Where the symbols take the items:
state | @ § * $ % +
j842 | j563 j205 j556 j834 j410 j408
j344 | j866 j214 j476 j376 j534 j48
j958 | j751 j972 j627 j623 j521 j927
j627 | j957 j629 j958 j131 j820 j331
j786 | j972 j751 j132 j212 j566 j83
j83 | j834 j605 j766 j563 j803 j786
j210 | j117 j584 j803 j664 j766 j475
j202 | j214 j866 j530 j895 j929 j916
j293 | j411 j803 j584 j333 j605 j363
j48 | j664 j156 j410 j117 j556 j344
j212 | j408 j42 j420 j786 j20 j563
j927 | j605 j834 j331 j205 j411 j958
j834 | j83 j927 j560 j842 j900 j972
j146 | j501 j556 j205 j331 j156 j131
j664 | j48 j916 j90 j210 j546 j866
j556 | j546 j146 j842 j560 j48 j534
j563 | j842 j571 j546 j83 j90 j212
j214 | j202 j344 j355 j820 j131 j156
j468 | j584 j117 j411 j156 j331 j820
j900 | j803 j411 j117 j410 j834 j841
j20 | j476 j530 j866 j566 j212 j90
j584 | j468 j210 j293 j916 j313 j895
j376 | j475 j820 j841 j344 j629 j117
j530 | j355 j20 j202 j363 j42 j333
j566 | j841 j363 j475 j20 j786 j803
j957 | j627 j132 j751 j929 j895 j313
j751 | j958 j786 j957 j42 j363 j605
j501 | j146 j546 j571 j313 j916 j929
j571 | j205 j563 j501 j605 j333 j42
j420 | j534 j929 j212 j132 j866 j546
j90 | j410 j333 j664 j803 j563 j20
j866 | j344 j202 j20 j475 j420 j664
j131 | j929 j534 j623 j627 j214 j146
j560 | j766 j331 j834 j556 j117 j629
j820 | j895 j376 j521 j214 j627 j468
j929 | j131 j420 j42 j957 j202 j501
j132 | j629 j957 j786 j420 j475 j766
j42 | j623 j212 j929 j751 j530 j571
j972 | j786 j958 j629 j408 j841 j834
j766 | j560 j313 j83 j546 j210 j132
j803 | j900 j293 j210 j90 j83 j566
j117 | j210 j468 j900 j48 j560 j376
j546 | j556 j501 j563 j766 j664 j420
j333 | j359 j90 j916 j293 j571 j530
j359 | j333 j410 j156 j411 j205 j355
j205 | j571 j842 j146 j927 j359 j623
j629 | j132 j627 j972 j534 j376 j560
j475 | j376 j895 j566 j866 j132 j210
j313 | j331 j766 j605 j501 j584 j957
j411 | j293 j900 j468 j359 j927 j521
j408 | j212 j623 j534 j972 j476 j842
j916 | j156 j664 j333 j584 j501 j202
j605 | j927 j83 j313 j571 j293 j751
j623 | j42 j408 j131 j958 j355 j205
j476 | j20 j355 j344 j841 j408 j410
j534 | j420 j131 j408 j629 j344 j556
j363 | j521 j566 j895 j530 j751 j293
j410 | j90 j359 j48 j900 j842 j476
j156 | j916 j48 j359 j468 j146 j214
j355 | j530 j476 j214 j521 j623 j359
j895 | j820 j475 j363 j202 j957 j584
j521 | j363 j841 j820 j355 j958 j411
j841 | j566 j521 j376 j476 j972 j900
j331 | j313 j560 j927 j146 j468 j627

In the rows, zero is written as 504.

The rows follow the links: the fewer symbols apart two items are, the more alike their rows tend to be.

Each row is also shifted at random along 5 hidden directions that mean nothing.

Some items, each with a row of numbers:
j556: [645,506,365,646,460,642,648,574,445,391,493,502,437,468,589,536,611,363,469,507,413,522,444,420,509,430,461,502,558,554,416,518,586,307,608,480,408,476,550,496,600,649,674,474,486]
j331: [562,478,417,598,426,492,589,436,413,503,464,476,446,465,400,576,662,451,513,525,571,538,587,623,526,551,456,502,588,442,500,569,484,382,482,589,435,513,560,253,539,494,600,523,346]
j900: [432,545,402,530,453,532,634,529,419,624,480,668,345,460,489,615,586,539,526,492,504,712,360,436,483,463,411,497,590,492,405,531,654,448,501,473,404,599,553,515,574,450,563,483,371]
j476: [473,513,527,524,461,645,576,540,594,531,543,666,598,466,566,548,527,486,602,636,459,483,242,391,536,495,526,536,556,559,476,596,616,514,436,485,453,590,491,639,378,521,471,402,488]
j333: [930,587,548,497,573,462,553,424,476,432,535,467,590,617,673,506,429,508,484,553,366,568,501,522,372,564,582,508,516,460,509,628,556,484,484,617,526,482,338,514,396,496,534,536,495]
j156: [412,446,495,477,496,611,490,480,570,449,441,699,546,339,503,535,500,399,499,428,465,521,523,639,453,528,551,619,456,580,394,423,475,400,560,625,572,440,584,564,435,491,592,643,449]
j83: [582,670,437,523,532,378,515,449,388,599,547,369,408,567,671,574,417,548,407,498,470,580,589,422,468,450,556,372,533,393,514,441,486,549,494,507,559,508,490,479,635,515,540,436,391]
j534: [723,420,502,539,472,655,585,599,618,498,516,511,639,559,478,474,597,400,467,493,486,329,320,460,553,499,382,467,533,536,424,428,636,472,466,495,594,507,600,582,529,666,524,408,556]
j623: [708,431,607,507,422,603,536,475,623,518,494,571,692,520,486,443,595,524,550,485,540,353,404,568,507,538,486,436,511,551,568,556,453,382,587,569,515,490,426,484,496,588,511,451,552]
j131: [598,373,530,578,419,630,437,618,615,388,539,644,625,460,457,482,558,474,528,509,609,358,406,523,570,494,495,520,511,553,429,434,501,432,522,565,658,511,556,542,486,533,511,517,520]
j786: [373,579,562,412,531,371,368,490,458,631,593,359,391,661,496,410,495,632,569,477,560,538,581,379,602,439,455,428,469,500,537,490,474,564,556,353,380,529,505,434,587,547,401,445,588]
j927: [389,489,491,637,373,469,605,518,482,616,459,609,474,442,488,656,610,594,544,546,584,617,504,568,469,639,575,555,518,343,537,504,413,366,533,542,505,483,520,375,532,513,481,525,391]
j20: [323,592,514,388,537,504,401,617,499,459,653,560,550,391,612,414,500,520,528,527,390,561,518,431,508,517,606,558,404,598,564,557,546,709,483,417,400,494,512,566,431,449,364,480,591]
j90: [592,621,467,313,562,457,557,437,550,461,538,482,538,386,684,493,411,481,628,475,298,570,512,518,429,731,580,535,487,521,773,655,578,540,471,554,338,559,423,491,457,588,502,455,585]
j521: [628,421,613,468,380,543,580,437,592,636,421,623,551,547,309,532,498,602,681,556,570,367,373,547,445,618,483,533,588,423,550,609,579,470,383,614,553,552,475,368,330,462,558,447,414]
j834: [419,580,385,575,397,503,603,443,472,595,451,497,426,562,499,617,652,544,508,485,524,524,430,467,578,510,400,487,630,437,468,554,552,374,567,519,426,509,508,469,626,539,524,483,369]
j584: [706,540,526,374,566,348,426,435,396,475,485,465,423,364,498,592,422,467,503,440,498,540,643,596,432,633,559,562,529,496,574,526,469,607,499,521,491,484,535,379,444,386,488,601,534]
j411: [532,520,591,553,493,495,563,369,515,593,404,519,366,563,412,579,550,579,571,469,516,590,496,570,484,453,493,476,524,483,404,524,537,334,558,522,375,556,490,407,516,471,636,626,365]
j546: [650,588,328,492,518,505,481,583,417,399,572,443,501,456,658,443,454,379,436,524,435,595,562,484,471,513,577,559,541,574,572,498,531,559,466,495,475,439,515,530,592,582,508,463,523]
j359: [693,485,554,551,466,645,595,400,496,464,446,699,552,394,543,638,548,545,519,543,346,609,457,585,421,544,552,569,537,522,484,617,541,357,575,618,465,478,459,558,394,517,601,557,460]
j766: [433,556,332,486,592,373,586,487,388,461,525,282,389,527,523,572,403,431,416,433,413,514,585,492,471,552,486,515,590,385,530,392,514,628,440,495,575,501,482,386,629,600,517,453,497]
j48: [671,501,383,543,504,615,541,578,544,383,534,591,457,386,554,577,584,301,540,574,425,622,479,481,514,581,454,603,551,602,531,553,644,366,488,456,326,515,684,556,544,490,652,517,486]
j212: [661,565,499,444,529,531,418,572,542,518,584,497,589,555,709,452,450,547,461,456,445,458,476,356,599,342,541,397,396,589,454,428,462,638,541,421,470,480,477,673,517,593,407,436,611]
j842: [463,578,406,564,429,579,550,426,511,478,464,687,577,403,667,491,561,441,523,457,378,501,437,541,570,552,443,537,544,516,573,443,574,349,567,525,462,533,511,611,555,635,528,469,521]
j803: [577,655,519,396,649,455,548,327,374,615,441,323,329,647,533,515,475,441,543,455,447,524,550,526,451,513,422,365,480,490,514,571,493,595,533,522,378,612,405,378,482,465,583,483,486]
j957: [708,566,553,506,564,371,362,519,468,481,472,323,474,697,370,350,481,538,448,477,650,444,633,504,529,452,492,455,445,503,537,467,394,573,562,433,483,458,554,436,583,467,545,487,526]
j468: [766,477,489,456,407,464,526,465,515,520,353,644,385,404,354,556,551,471,571,409,576,556,553,697,445,640,450,592,471,504,511,455,509,399,514,543,448,463,607,432,545,433,540,553,385]
j566: [535,565,551,370,537,420,391,571,526,650,520,455,399,564,521,528,466,620,517,555,484,592,514,369,515,423,466,458,510,455,478,470,557,672,425,407,437,528,532,538,462,431,361,422,575]

Start here and follow the symbols in turn, left to right. Where do you end up?
Answers are names.
[555,551,522,647,477,682,618,513,556,466,459,572,567,488,564,531,643,437,478,622,421,587,468,512,443,472,576,480,564,462,430,559,464,293,572,625,466,448,391,467,562,582,605,602,469]
% @ $ *: j584
[425,401,667,520,433,667,449,597,603,476,551,698,662,511,477,491,566,530,556,521,574,524,392,515,562,421,594,560,434,612,423,508,516,459,452,543,546,489,487,669,393,471,496,574,529]
% * %: j214
[417,563,431,491,525,601,546,448,552,494,443,590,418,583,633,535,558,427,442,455,324,610,455,495,520,401,448,490,466,576,297,531,623,371,635,470,382,579,493,616,538,588,613,547,419]
$ * § §: j117
[621,611,540,505,513,358,544,532,399,529,541,478,443,450,587,612,461,666,422,518,492,609,537,577,444,541,597,452,569,285,547,493,373,518,418,533,543,447,369,378,473,483,461,534,506]
+ § § @: j958
[584,560,565,396,588,390,376,427,479,591,510,448,372,493,486,542,476,568,515,484,501,656,627,587,475,598,611,458,464,469,556,612,452,466,495,555,338,476,447,388,553,366,545,567,494]
% %: j293
[624,510,656,400,534,486,477,418,568,478,589,444,640,549,507,403,476,552,558,562,461,441,514,534,339,572,598,520,464,508,578,618,460,563,497,519,527,504,307,561,335,453,490,466,657]
* +: j916
[475,526,658,391,489,403,325,427,482,562,498,487,486,498,408,449,537,627,592,466,593,554,607,517,437,562,554,469,441,484,581,598,384,574,488,483,392,447,483,452,378,345,447,451,555]
+ $: j333
[284,612,405,512,515,366,540,471,536,454,602,507,630,376,775,551,447,555,460,497,381,523,518,542,450,564,606,542,551,470,637,464,443,628,469,568,603,499,405,554,491,541,486,465,517]
* @ $: j560
[708,385,501,543,433,637,592,562,458,592,461,539,442,667,342,507,571,413,589,549,543,448,315,410,541,434,353,467,574,517,364,541,668,522,317,373,472,624,639,536,475,481,568,411,445]
* $: j476
[534,360,580,575,424,488,539,515,552,541,388,535,519,516,237,495,518,514,669,548,632,316,488,526,461,584,440,522,548,452,520,487,506,593,344,560,615,553,533,440,367,432,521,524,417]
+ $: j156
[390,502,463,456,536,560,401,685,561,435,683,428,618,551,585,375,422,445,405,519,433,536,517,360,489,488,578,489,442,528,561,445,538,637,428,397,537,478,547,561,578,527,405,429,597]
+ @: j556
[571,544,600,499,540,370,444,542,510,620,587,406,470,595,401,421,509,744,454,521,652,502,598,454,580,376,581,425,399,469,439,462,364,524,498,426,450,435,472,533,522,382,367,512,517]
+ +: j751
[545,578,477,537,581,425,491,486,465,421,592,479,507,516,640,506,480,495,421,509,484,632,574,517,496,404,674,537,460,470,496,570,436,467,540,526,481,392,418,545,580,556,477,569,548]
* §: j546
[618,513,462,635,476,542,541,567,520,402,483,564,542,405,505,527,540,375,385,524,507,558,552,604,561,421,479,547,495,513,465,471,485,306,610,554,525,460,502,515,539,614,548,629,422]
$ +: j627
[549,567,428,496,549,401,524,567,361,521,567,475,402,408,591,617,403,505,464,561,422,609,572,492,394,606,517,532,522,465,605,445,568,694,322,469,558,534,650,472,488,378,412,485,434]
@ % $: j556
